Here is a tiny trained network, its code and every weight. The questions are about switching its units off for an input and a class, where a switched-off unit gives its printed mean instead of its output.

import numpy as np


def w(rows, s, z=0):
    codes = np.array(rows[::2]) - 128.0
    scale = np.full(codes.shape[1], s)
    scale[-1] = z or s
    return codes * scale


def norm(h):
    return h / np.sqrt((h * h).mean(-1, keepdims=True) + 1e-5)


def f(y):
    return np.maximum(y, 0)


def log_softmax(a):
    a = a - a.max(-1, keepdims=True)
    return a - np.log(np.exp(a).sum(-1, keepdims=True))


def net(x, mask):
    res = np.array(x, float).reshape(1, 6) / 4 @ E
    u = 0
    for l in range(4):
        y = f(norm(res) @ A[l][:, :-1].T + A[l][:, -1])
        res = res + np.where(mask[u : u + 10], y, B[l][:, -1]) @ B[l][:, :-1]
        u += 10
    return log_softmax(norm(res)[-1] @ U[:, :-1].T + U[:, -1])


A, B = {}, {}
E = w([
[129,128,128,128,128,127,128,128],'x0',
[131,128,131,129,129,125,127,128],'x1',
[127,127,127,128,127,129,130,129],'x2',
[149,196,113,176,23,143,132,150],'x3',
[140,127,145,159,133,152,194,6],'x4',
[88,88,190,192,132,204,70,135],'x5',
],0.018)
A[0] = w([
[73,120,184,171,145,196,63,218,89],'0.n1',
[140,190,117,182,2,142,138,144,131],'0.n2',
[114,89,135,77,210,118,74,221,40],'0.n3',
[151,165,128,56,176,96,130,195,39],'0.n4',
[119,133,83,140,50,125,88,230,104],'0.n5',
[107,167,76,77,116,75,100,173,40],'0.n6',
[108,115,138,114,115,130,114,136,48],'0.n7',
[118,147,136,183,104,177,106,152,1],'0.n8',
[133,112,130,130,165,135,136,61,51],'0.n9',
[143,109,70,108,163,95,112,122,45],'0.n10',
],0.0089,0.0077)
B[0] = w([
[130,102,150,132,102,92,27,122,226],'0.n1',
[144,248,104,122,159,126,90,133,254],'0.n2',
[140,67,81,148,112,96,109,99,200],'0.n3',
[64,97,53,104,108,126,149,138,174],'0.n4',
[198,139,193,84,143,134,119,182,223],'0.n5',
[135,133,88,121,97,90,175,198,176],'0.n6',
[129,148,107,133,160,127,117,179,128],'0.n7',
[116,154,161,145,144,126,101,149,146],'0.n8',
[125,143,149,75,142,142,150,177,156],'0.n9',
[76,114,125,116,89,155,163,142,145],'0.n10',
],0.011,0.0079)
A[1] = w([
[142,168,163,160,47,166,151,186,109],'1.n1',
[166,246,110,246,1,138,147,90,90],'1.n2',
[119,132,156,147,133,118,138,139,86],'1.n3',
[53,89,89,110,216,88,93,93,104],'1.n4',
[132,107,77,199,81,161,132,147,13],'1.n5',
[51,115,61,118,124,132,138,143,62],'1.n6',
[212,237,140,183,20,183,125,175,2],'1.n7',
[13,85,59,158,101,96,113,145,95],'1.n8',
[99,151,201,239,65,210,87,155,56],'1.n9',
[103,165,48,116,148,112,115,114,91],'1.n10',
],0.0082,0.0076)
B[1] = w([
[112,154,152,126,145,110,127,135,183],'1.n1',
[102,131,76,156,139,120,124,97,254],'1.n2',
[134,133,129,112,137,139,124,128,128],'1.n3',
[136,162,124,152,62,131,131,141,194],'1.n4',
[122,135,128,152,156,113,145,141,128],'1.n5',
[135,113,127,123,104,125,146,151,141],'1.n6',
[118,7,137,103,126,116,146,122,219],'1.n7',
[134,113,121,116,125,111,128,151,159],'1.n8',
[130,158,171,179,168,158,119,146,197],'1.n9',
[149,117,116,135,103,143,137,133,160],'1.n10',
],0.019,0.0074)
A[2] = w([
[156,146,120,58,91,100,154,145,97],'2.n1',
[110,92,215,156,151,148,85,153,163],'2.n2',
[154,160,141,79,118,92,198,131,39],'2.n3',
[94,105,154,149,153,157,63,157,51],'2.n4',
[164,189,155,99,98,159,119,152,61],'2.n5',
[108,101,212,200,131,247,111,80,96],'2.n6',
[123,104,165,108,93,191,143,127,1],'2.n7',
[122,177,115,77,159,90,185,54,43],'2.n8',
[129,67,160,107,149,104,113,107,31],'2.n9',
[102,120,101,161,130,148,114,123,11],'2.n10',
],0.013,0.0048)
B[2] = w([
[109,117,148,172,236,86,160,122,211],'2.n1',
[145,103,95,66,46,141,115,9,236],'2.n2',
[99,105,206,172,115,155,35,136,192],'2.n3',
[214,108,143,145,50,183,86,61,201],'2.n4',
[147,187,149,184,143,114,114,165,152],'2.n5',
[56,144,62,45,254,1,237,222,255],'2.n6',
[97,97,139,114,126,115,195,102,136],'2.n7',
[179,114,179,168,37,228,142,148,220],'2.n8',
[88,152,106,186,124,110,115,105,148],'2.n9',
[143,171,126,154,123,105,140,164,140],'2.n10',
],0.0094,0.0096)
A[3] = w([
[152,131,239,103,132,124,145,99,120],'3.n1',
[184,183,204,53,127,139,131,157,95],'3.n2',
[156,38,189,112,142,132,180,149,155],'3.n3',
[131,150,195,173,83,198,73,159,2],'3.n4',
[127,141,101,142,147,135,128,70,87],'3.n5',
[118,6,122,56,158,99,132,168,81],'3.n6',
[65,142,135,132,169,130,146,74,81],'3.n7',
[123,96,189,139,123,196,149,145,62],'3.n8',
[137,146,91,141,127,175,207,93,107],'3.n9',
[156,110,88,91,128,53,121,231,112],'3.n10',
],0.013,0.0064)
B[3] = w([
[157,118,154,162,112,142,180,226,170],'3.n1',
[88,209,145,232,161,127,136,132,164],'3.n2',
[163,63,210,109,82,150,179,156,193],'3.n3',
[101,169,205,26,147,152,159,94,163],'3.n4',
[119,128,84,133,95,119,140,213,158],'3.n5',
[134,109,116,74,81,179,174,46,213],'3.n6',
[156,149,107,156,193,100,156,208,171],'3.n7',
[172,123,191,196,130,112,143,209,155],'3.n8',
[156,117,105,113,81,136,1,169,196],'3.n9',
[69,156,136,156,227,165,202,61,247],'3.n10',
],0.0099,0.011)
U = w([
[86,52,118,33,171,113,241,89,190],'0',
[88,218,96,201,220,80,152,169,204],'1',
[120,12,139,86,51,126,29,47,83],'2',
[131,202,222,109,110,127,6,135,4],'3',
[181,76,222,153,63,164,174,166,138],'4',
[170,157,36,163,5,148,111,115,78],'5',
],0.018,0.0024)

Each question gives the input, the list of numbers given to net, and the class t.
The units are the neurons (one row each of A and B). Each row of codes is followed by its name. A weight is (code - 128) times the scale printed after its matrix; where a second scale follows, it is the last column's (A, B and U).
mask holds one flag per neuron, layer by layer. A switched-off neuron (its flag False) gives its mean, the last column of its row in B, instead of its output. The means were averaged over made-up inputs and are rounded, as every weight is.
A unit's drop is (log p(t) with every unit on - log p(t) with that unit switched off) / (log p(t) with every unit on - log p(t) with every unit switched off).
The circuit of an input: a set's keep is (log p(t) with only the set's units on - log p(t) with every unit switched off) / (log p(t) with every unit on - log p(t) with every unit switched off). Starting from the 12 units with the biggest drops (on a tie, the unit counted first), units are removed one at a time, each time the one whose removal leaves the highest keep (on an exact tie, the one counted first), for as long as the keep stays at least 0.8.
circuit, biggest first: the units of the circuit, biggest drop first
top k neurons: the k neurons with the biggest drops, biggest first
top k neurons in layer l: the k neurons of layer l with the biggest drops, biggest first
drop when u is switched off: that unit's drop, to one decimal
input [1,3,3,2,4,0], class 5: top 2 neurons : 1.n2, 2.n6
input [-7,4,3,8,-8,0], class 1: circuit, biggest first : 3.n10
input [-4,-8,2,1,0,5], class 3: circuit, biggest first : 0.n1, 1.n7
input [-7,-8,5,7,-8,0], class 1: top 2 neurons in layer 2 : 2.n8, 2.n3
input [8,-8,1,-4,1,0], class 4: top 2 neurons : 1.n9, 2.n6
input [-4,6,7,2,0,-4], class 1: top 2 neurons : 2.n2, 0.n2
input [-1,-2,-4,1,5,-8], class 5: top 2 neurons : 0.n5, 1.n7
input [-6,4,-6,0,-2,0], class 0: top 2 neurons : 0.n6, 3.n10
input [2,4,-5,-3,-6,1], class 2: top 2 neurons : 2.n6, 0.n1
input [-3,-8,1,-6,-1,1], class 2: top 2 neurons : 2.n6, 0.n6
input [-4,7,5,-3,6,0], class 4: top 2 neurons : 2.n8, 1.n9
input [-8,-2,-1,0,-6,-6], class 0: top 3 neurons : 0.n2, 0.n4, 3.n6
input [6,-1,-2,4,0,-6], class 1: top 3 neurons : 2.n2, 2.n4, 2.n1
input [0,-3,-4,0,6,-6], class 4: circuit, biggest first : 2.n8
input [-8,-8,1,6,-1,1], class 3: top 3 neurons : 0.n2, 2.n6, 1.n7
input [-8,1,2,-1,-8,4], class 2: top 2 neurons in layer 0 : 0.n3, 0.n2
input [6,3,7,8,2,2], class 1: drop when 3.n8 is switched off : 0.0
input [-7,-1,-7,7,-2,-4], class 1: drop when 0.n2 is switched off : 1.2
input [4,5,1,8,-1,8], class 3: drop when 1.n9 is switched off : 0.1
input [-4,0,3,-8,-1,1], class 2: circuit, biggest first : 2.n6
